Below is a small trained network, with its code and all its weights. Each question gives an input and a target symbol and asks what happens when units are switched off, that is, made to give their printed mean instead of their output.

import numpy as np


def w(rows, s, z=0):
    codes = np.array(rows[::2]) - 128.0
    scale = np.full(codes.shape[1], s)
    scale[-1] = z or s
    return codes * scale


def norm(h):
    return h / np.sqrt((h * h).mean(-1, keepdims=True) + 1e-5)


def f(y):
    return y / 2 * (1 + np.tanh(0.7978845608 * (y + 0.044715 * y**3)))


def softmax(a):
    e = np.exp(a - a.max(-1, keepdims=True))
    return e / e.sum(-1, keepdims=True)


def log_softmax(a):
    a = a - a.max(-1, keepdims=True)
    return a - np.log(np.exp(a).sum(-1, keepdims=True))


def net(x, mask):
    ids = ['ΞΠΣΩαβδεηθμτφψ'.index(c) for c in x.split()]
    T = len(ids)
    res = E[ids] + P[:T]
    r = norm(res)
    for j in range(3):
        rows = slice(3 * j, 3 * j + 3)
        q, k, v = (r @ M[0][rows].T for M in (Q, K, V))
        z = softmax(np.where(np.tri(T) > 0, q @ k.T / 3**0.5, -1e9)) @ v
        o = O[0][rows]
        res = res + np.where(mask[j], z, o[:, -1]) @ o[:, :-1]
    y = f(norm(res) @ A[0][:, :-1].T + A[0][:, -1])
    res = res + np.where(mask[3:11], y, B[0][:, -1]) @ B[0][:, :-1]
    return log_softmax(norm(res)[-1] @ U[:, :-1].T + U[:, -1])


Q, K, V, O, A, B = {}, {}, {}, {}, {}, {}
E = w([
[85,61,109,75],'Ξ',
[55,124,189,135],'Π',
[156,7,114,129],'Σ',
[113,150,94,53],'Ω',
[156,15,121,135],'α',
[56,127,186,127],'β',
[253,68,80,97],'δ',
[150,13,121,133],'ε',
[150,65,192,205],'η',
[160,194,183,153],'θ',
[130,213,179,131],'μ',
[135,180,117,73],'τ',
[146,183,119,89],'φ',
[210,168,141,160],'ψ',
],0.0063)
P = w([
[82,183,1,218],'0',
[122,154,89,135],'1',
[136,146,118,106],'2',
[142,142,137,86],'3',
[151,137,159,66],'4',
[163,128,181,43],'5',
[157,123,213,17],'6',
],0.0067)
Q[0] = w([
[43,167,35,240],'h0',
[129,228,109,137],'h0',
[145,107,14,101],'h0',
[65,51,133,102],'h1',
[123,56,104,208],'h1',
[246,93,197,51],'h1',
[131,69,33,152],'h2',
[149,94,199,31],'h2',
[161,53,190,155],'h2',
],0.013)
K[0] = w([
[118,119,7,251],'h0',
[81,76,127,161],'h0',
[48,148,149,216],'h0',
[214,160,97,124],'h1',
[92,187,49,119],'h1',
[182,109,201,1],'h1',
[63,170,137,204],'h2',
[219,128,234,73],'h2',
[91,165,176,65],'h2',
],0.013)
V[0] = w([
[185,157,158,165],'h0',
[162,32,14,53],'h0',
[76,32,128,143],'h0',
[241,50,101,236],'h1',
[32,50,185,180],'h1',
[52,45,82,118],'h1',
[243,45,187,251],'h2',
[203,127,16,24],'h2',
[195,238,156,185],'h2',
],0.013)
O[0] = w([
[112,108,85,92,60],'h0',
[215,115,112,207,249],'h0',
[156,98,203,124,124],'h0',
[128,11,96,117,124],'h1',
[165,129,210,75,34],'h1',
[157,151,124,33,172],'h1',
[98,6,212,136,110],'h2',
[154,109,22,183,254],'h2',
[95,144,179,223,122],'h2',
],0.015,0.0052)
A[0] = w([
[210,35,109,114,1],'n0',
[179,138,114,100,150],'n1',
[21,157,85,62,90],'n2',
[144,73,28,62,76],'n3',
[117,100,183,228,119],'n4',
[163,96,90,145,49],'n5',
[190,203,183,106,112],'n6',
[254,187,173,176,57],'n7',
],0.017,0.0046)
B[0] = w([
[167,188,252,112,215],'n0',
[144,95,97,93,195],'n1',
[131,158,220,184,178],'n2',
[202,161,191,165,213],'n3',
[82,66,74,56,222],'n4',
[65,124,136,151,177],'n5',
[84,134,92,53,226],'n6',
[133,14,12,75,254],'n7',
],0.026,0.0074)
U = w([
[203,95,42,30,216],'Ξ',
[89,209,165,53,79],'Π',
[191,134,176,113,9],'Σ',
[142,159,79,141,7],'Ω',
[191,141,182,121,35],'α',
[87,235,161,46,188],'β',
[220,96,147,254,136],'δ',
[196,135,180,128,68],'ε',
[91,22,226,89,218],'η',
[10,144,161,192,200],'θ',
[75,202,162,187,186],'μ',
[138,194,68,193,169],'τ',
[123,188,76,212,151],'φ',
[38,33,69,193,17],'ψ',
],0.0097,0.002)

Each question gives the input, a string of symbols that net reads in full, and the target symbol t.
The units are the heads (3 rows each of Q, K, V and O) and the neurons (one row each of A and B). Each row of codes is followed by its name. A weight is (code - 128) times the scale printed after its matrix; where a second scale follows, it is the last column's (O, A, B and U).
mask holds one flag per unit, heads first, then neurons. A switched-off unit (its flag False) gives its mean, the last column of its rows in O or B, instead of its output. The means were averaged over made-up inputs and are rounded, as every weight is.
A unit's drop is (log p(t) with every unit on - log p(t) with that unit switched off) / (log p(t) with every unit on - log p(t) with every unit switched off).
The circuit of an input: a set's keep is (log p(t) with only the set's units on - log p(t) with every unit switched off) / (log p(t) with every unit on - log p(t) with every unit switched off). Starting from all 11 units, units are removed one at a time, each time the one whose removal leaves the highest keep (on an exact tie, the one counted first), for as long as the keep stays at least 0.8.
circuit, biggest first: the units of the circuit, biggest drop first
most important unit: the unit with the biggest drop
k most important neurons: the k neurons with the biggest drops, biggest first
which heads matter: for each layer, one digit per head in row order, 1 if its drop is at least 0.15 and else 0, layers parted by /
drop of u: that unit's drop, to one decimal
input β β δ α η Σ, target η: which heads matter	001
input θ Σ Ω Ξ Π δ Π, target δ: which heads matter	011
input ε ε δ Ξ β, target δ: which heads matter	001
input Ξ φ η β Ξ, target β: which heads matter	110
input Ξ η β, target η: circuit, biggest first	[h2]
input Ξ β Ξ δ δ, target δ: which heads matter	000
input α β β η, target β: which heads matter	100
input Σ ψ β Ξ β Σ, target β: circuit, biggest first	[h0 n7]
input β η η, target η: which heads matter	001
input Ξ Ξ η θ δ η δ, target η: which heads matter	011
input ε τ δ η β, target η: which heads matter	011
input β η β Π, target β: which heads matter	101
input Ξ θ δ, target θ: which heads matter	101
input μ η τ Ω β Ξ, target β: most important neuron	[n2]
input Π Ξ β ψ, target β: which heads matter	110
input Σ δ Π Π, target δ: which heads matter	000
input Ξ δ β φ Ξ α ψ, target ψ: circuit, biggest first	[h2 h0 n5]
input Ξ φ τ Ξ δ δ β, target δ: 2 most important neurons	[n3 n7]
input Ξ Ξ η α ψ δ η, target ψ: drop of n3	0.1
input η Ξ θ ψ Ξ, target ψ: most important unit	n4
input Ξ ψ δ η Ξ η η, target η: drop of h2	0.9
input ψ φ η Ξ, target η: drop of n0	0.0
input ψ η Ξ δ η β Ξ, target η: 2 most important neurons	[n3 n0]
